Here is a tiny trained network, its code and every weight. The questions are about switching its units off for an input and a class, where a switched-off unit gives its printed mean instead of its output.

import numpy as np


def w(rows, s, z=0):
    codes = np.array(rows[::2]) - 128.0
    scale = np.full(codes.shape[1], s)
    scale[-1] = z or s
    return codes * scale


def f(y):
    return y / 2 * (1 + np.tanh(0.7978845608 * (y + 0.044715 * y**3)))


def log_softmax(a):
    a = a - a.max(-1, keepdims=True)
    return a - np.log(np.exp(a).sum(-1, keepdims=True))


def net(x, mask):
    res = np.array(x, float).reshape(1, 5) / 4 @ E
    y = f(res @ A[0][:, :-1].T + A[0][:, -1])
    res = res + np.where(mask, y, B[0][:, -1]) @ B[0][:, :-1]
    return log_softmax(res[-1] @ U[:, :-1].T + U[:, -1])


A, B = {}, {}
E = w([
[138,91,177,200,182,83,239,129],'x0',
[160,207,114,206,174,127,106,19],'x1',
[254,147,133,94,219,191,151,169],'x2',
[140,175,129,233,15,204,168,186],'x3',
[152,185,224,133,123,61,61,185],'x4',
],0.0073)
A[0] = w([
[149,175,173,180,56,176,137,171,52],'neuron 1',
[147,76,169,177,168,98,227,128,192],'neuron 2',
[118,64,149,90,100,104,149,200,113],'neuron 3',
[105,55,2,125,145,211,195,84,169],'neuron 4',
[214,145,100,117,189,173,125,189,73],'neuron 5',
[54,127,114,176,40,60,106,110,157],'neuron 6',
[203,152,140,110,162,204,141,163,92],'neuron 7',
[130,78,153,24,201,22,84,73,79],'neuron 8',
[114,101,123,139,99,170,139,202,5],'neuron 9',
[163,210,136,194,110,151,120,61,89],'neuron 10',
[141,171,114,169,150,97,147,76,207],'neuron 11',
[123,65,128,80,100,117,125,220,93],'neuron 12',
[138,191,30,47,90,211,25,125,181],'neuron 13',
[147,177,226,133,136,63,77,180,65],'neuron 14',
[140,192,118,179,156,124,77,52,168],'neuron 15',
],0.0074,0.0013)
B[0] = w([
[197,120,105,165,87,169,201,44,195],'neuron 1',
[114,207,187,112,96,59,134,193,195],'neuron 2',
[79,107,142,82,191,186,144,143,181],'neuron 3',
[163,73,254,170,96,111,45,43,229],'neuron 4',
[65,22,46,209,126,48,84,167,213],'neuron 5',
[101,65,65,180,129,74,132,141,205],'neuron 6',
[89,62,65,219,117,72,134,158,206],'neuron 7',
[202,159,63,138,38,152,238,57,254],'neuron 8',
[139,126,109,87,126,221,164,101,156],'neuron 9',
[95,112,130,98,172,184,188,86,204],'neuron 10',
[55,129,149,82,164,148,146,180,176],'neuron 11',
[104,77,130,64,188,177,157,128,190],'neuron 12',
[124,187,220,117,107,55,190,211,247],'neuron 13',
[184,1,183,151,129,163,48,46,192],'neuron 14',
[55,99,139,85,204,180,162,139,207],'neuron 15',
],0.0074)
U = w([
[230,156,48,144,67,178,228,71,68],'0',
[175,75,231,155,133,143,7,69,49],'1',
[61,86,2,188,142,40,94,167,250],'2',
[48,133,139,73,234,237,165,150,119],'3',
[121,218,219,127,110,41,168,213,217],'4',
[135,207,69,136,146,155,47,151,181],'5',
],0.0089,0.0011)

Each question gives the input, the list of numbers given to net, and the class t.
The units are the neurons (one row each of A and B). Each row of codes is followed by its name. A weight is (code - 128) times the scale printed after its matrix; where a second scale follows, it is the last column's (A, B and U).
mask holds one flag per neuron, in row order. A switched-off neuron (its flag False) gives its mean, the last column of its row in B, instead of its output. The means were averaged over made-up inputs and are rounded, as every weight is.
A unit's drop is (log p(t) with every unit on - log p(t) with that unit switched off) / (log p(t) with every unit on - log p(t) with every unit switched off).
The circuit of an input: a set's keep is (log p(t) with only the set's units on - log p(t) with every unit switched off) / (log p(t) with every unit on - log p(t) with every unit switched off). Starting from the 12 units with the biggest drops (on a tie, the unit counted first), units are removed one at a time, each time the one whose removal leaves the highest keep (on an exact tie, the one counted first), for as long as the keep stays at least 0.8.
circuit, biggest first: the units of the circuit, biggest drop first
top k neurons: the k neurons with the biggest drops, biggest first
drop of u: that unit's drop, to one decimal
input [-8,5,-3,-3,-3], class 4: circuit, biggest first => (neuron 13)
input [5,1,0,7,6], class 0: top 2 neurons => (neuron 1; neuron 4)
input [-2,-3,5,2,-3], class 2: circuit, biggest first => (neuron 5; neuron 7)
input [8,-5,-3,8,1], class 0: top 3 neurons => (neuron 1; neuron 13; neuron 9)
input [-6,-7,0,2,7], class 1: top 4 neurons => (neuron 14; neuron 15; neuron 10; neuron 11)
input [-5,-6,-4,-2,0], class 3: top 3 neurons => (neuron 12; neuron 3; neuron 5)
input [-7,6,-8,-8,4], class 0: top 2 neurons => (neuron 8; neuron 5)
input [7,5,6,-2,0], class 4: top 2 neurons => (neuron 2; neuron 6)
input [0,-4,7,6,0], class 2: top 3 neurons => (neuron 5; neuron 7; neuron 8)
input [1,5,7,6,2], class 2: top 2 neurons => (neuron 5; neuron 7)
input [4,-6,0,2,-1], class 3: top 2 neurons => (neuron 13; neuron 3)
input [4,1,-3,6,5], class 0: top 2 neurons => (neuron 1; neuron 4)
input [0,5,3,3,-2], class 3: circuit, biggest first => (neuron 8; neuron 10)
input [3,-7,3,5,-4], class 3: circuit, biggest first => (neuron 3)
input [-8,-6,8,1,-7], class 2: top 3 neurons => (neuron 5; neuron 7; neuron 14)
input [5,-6,-5,-2,-1], class 3: top 2 neurons => (neuron 3; neuron 5)
input [8,-7,-1,-6,8], class 1: top 2 neurons => (neuron 14; neuron 13)
input [-4,7,4,-3,5], class 3: top 4 neurons => (neuron 15; neuron 4; neuron 10; neuron 11)
input [8,-8,0,7,3], class 3: circuit, biggest first => (neuron 3; neuron 12)
input [6,3,6,-7,5], class 0: circuit, biggest first => (neuron 8)
input [-4,3,5,-4,-1], class 2: circuit, biggest first => (neuron 5; neuron 7)
input [-5,-1,-6,7,-8], class 1: drop of neuron 8 => 0.5
input [-8,4,-4,6,-4], class 4: drop of neuron 8 => 0.3
input [1,-4,-2,4,4], class 0: drop of neuron 15 => 0.3
input [4,2,5,-7,6], class 0: drop of neuron 8 => 1.8
